Here is a tiny trained network, its code and every weight. The questions are about switching its units off for an input and a class, where a switched-off unit gives its printed mean instead of its output.

import numpy as np


def w(rows, s, z=0):
    codes = np.array(rows[::2]) - 128.0
    scale = np.full(codes.shape[1], s)
    scale[-1] = z or s
    return codes * scale


def norm(h):
    return h / np.sqrt((h * h).mean(-1, keepdims=True) + 1e-5)


def f(y):
    return y / 2 * (1 + np.tanh(0.7978845608 * (y + 0.044715 * y**3)))


def log_softmax(a):
    a = a - a.max(-1, keepdims=True)
    return a - np.log(np.exp(a).sum(-1, keepdims=True))


def net(x, mask):
    res = np.array(x, float).reshape(1, 4) / 4 @ E
    u = 0
    for l in range(3):
        y = f(norm(res) @ A[l][:, :-1].T + A[l][:, -1])
        res = res + np.where(mask[u : u + 4], y, B[l][:, -1]) @ B[l][:, :-1]
        u += 4
    return log_softmax(norm(res)[-1] @ U[:, :-1].T + U[:, -1])


A, B = {}, {}
E = w([
[147,159,158,176,116,95,44],'x0',
[122,143,95,253,144,73,134],'x1',
[84,77,242,146,48,156,67],'x2',
[131,112,78,117,59,132,155],'x3',
],0.0064)
A[0] = w([
[89,101,196,141,85,118,90,118],'L0N1',
[161,114,129,120,93,202,200,2],'L0N2',
[109,109,112,254,75,87,39,112],'L0N3',
[144,141,85,111,178,89,150,16],'L0N4',
],0.0088,0.0016)
B[0] = w([
[254,104,180,87,235,150,159,228],'L0N1',
[25,50,167,140,69,109,248,167],'L0N2',
[136,142,67,136,142,46,87,255],'L0N3',
[164,199,166,64,90,227,160,174],'L0N4',
],0.0066,0.0056)
A[1] = w([
[144,213,167,197,105,12,64,12],'L1N1',
[231,181,50,125,182,196,173,177],'L1N2',
[116,203,180,157,111,254,158,245],'L1N3',
[226,119,15,173,226,220,216,170],'L1N4',
],0.0053,0.0011)
B[1] = w([
[169,64,41,165,82,168,142,223],'L1N1',
[51,204,236,223,134,61,255,252],'L1N2',
[143,133,163,125,38,22,93,191],'L1N3',
[150,178,180,63,78,108,56,254],'L1N4',
],0.0091,0.0032)
A[2] = w([
[14,3,65,6,107,77,215,198],'L2N1',
[188,86,175,67,248,167,80,77],'L2N2',
[139,137,100,174,125,182,220,6],'L2N3',
[67,168,110,94,181,202,193,229],'L2N4',
],0.0055,0.002)
B[2] = w([
[123,158,53,120,118,200,54,253],'L2N1',
[114,11,218,93,111,143,141,206],'L2N2',
[185,97,149,115,67,123,86,116],'L2N3',
[2,124,95,245,70,149,151,170],'L2N4',
],0.0091,0.0044)
U = w([
[55,120,62,87,69,216,100,2],'0',
[195,113,38,187,181,46,88,123],'1',
[81,246,192,142,115,72,180,202],'2',
[161,48,235,83,162,144,91,190],'3',
],0.011,0.00078)

Each question gives the input, the list of numbers given to net, and the class t.
The units are the neurons (one row each of A and B). Each row of codes is followed by its name. A weight is (code - 128) times the scale printed after its matrix; where a second scale follows, it is the last column's (A, B and U).
mask holds one flag per neuron, layer by layer. A switched-off neuron (its flag False) gives its mean, the last column of its row in B, instead of its output. The means were averaged over made-up inputs and are rounded, as every weight is.
A unit's drop is (log p(t) with every unit on - log p(t) with that unit switched off) / (log p(t) with every unit on - log p(t) with every unit switched off).
The circuit of an input: a set's keep is (log p(t) with only the set's units on - log p(t) with every unit switched off) / (log p(t) with every unit on - log p(t) with every unit switched off). Starting from all 12 units, units are removed one at a time, each time the one whose removal leaves the highest keep (on an exact tie, the one counted first), for as long as the keep stays at least 0.8.
units of the circuit, in order: the units of the circuit, biggest drop first
k most important neurons: the k neurons with the biggest drops, biggest first
top k neurons in layer l: the k neurons of layer l with the biggest drops, biggest first
drop of u: that unit's drop, to one decimal
input [5,2,5,7], class 1: units of the circuit, in order -> L0N3
input [1,8,8,-8], class 1: units of the circuit, in order -> L0N3; L1N1
input [-5,-6,-1,-8], class 0: units of the circuit, in order -> L0N1; L2N1
input [-5,4,0,4], class 0: top 2 neurons in layer 0 -> L0N1; L0N2
input [-1,-4,-7,8], class 2: 2 most important neurons -> L1N2; L0N4
input [7,-4,-1,3], class 1: top 2 neurons in layer 1 -> L1N1; L1N4
input [-3,7,4,7], class 1: drop of L0N3 -> 0.1
input [6,-1,2,3], class 1: drop of L0N3 -> 1.6
input [6,2,-6,-6], class 2: drop of L0N4 -> 1.0
input [-7,7,1,6], class 0: drop of L1N2 -> 0.1
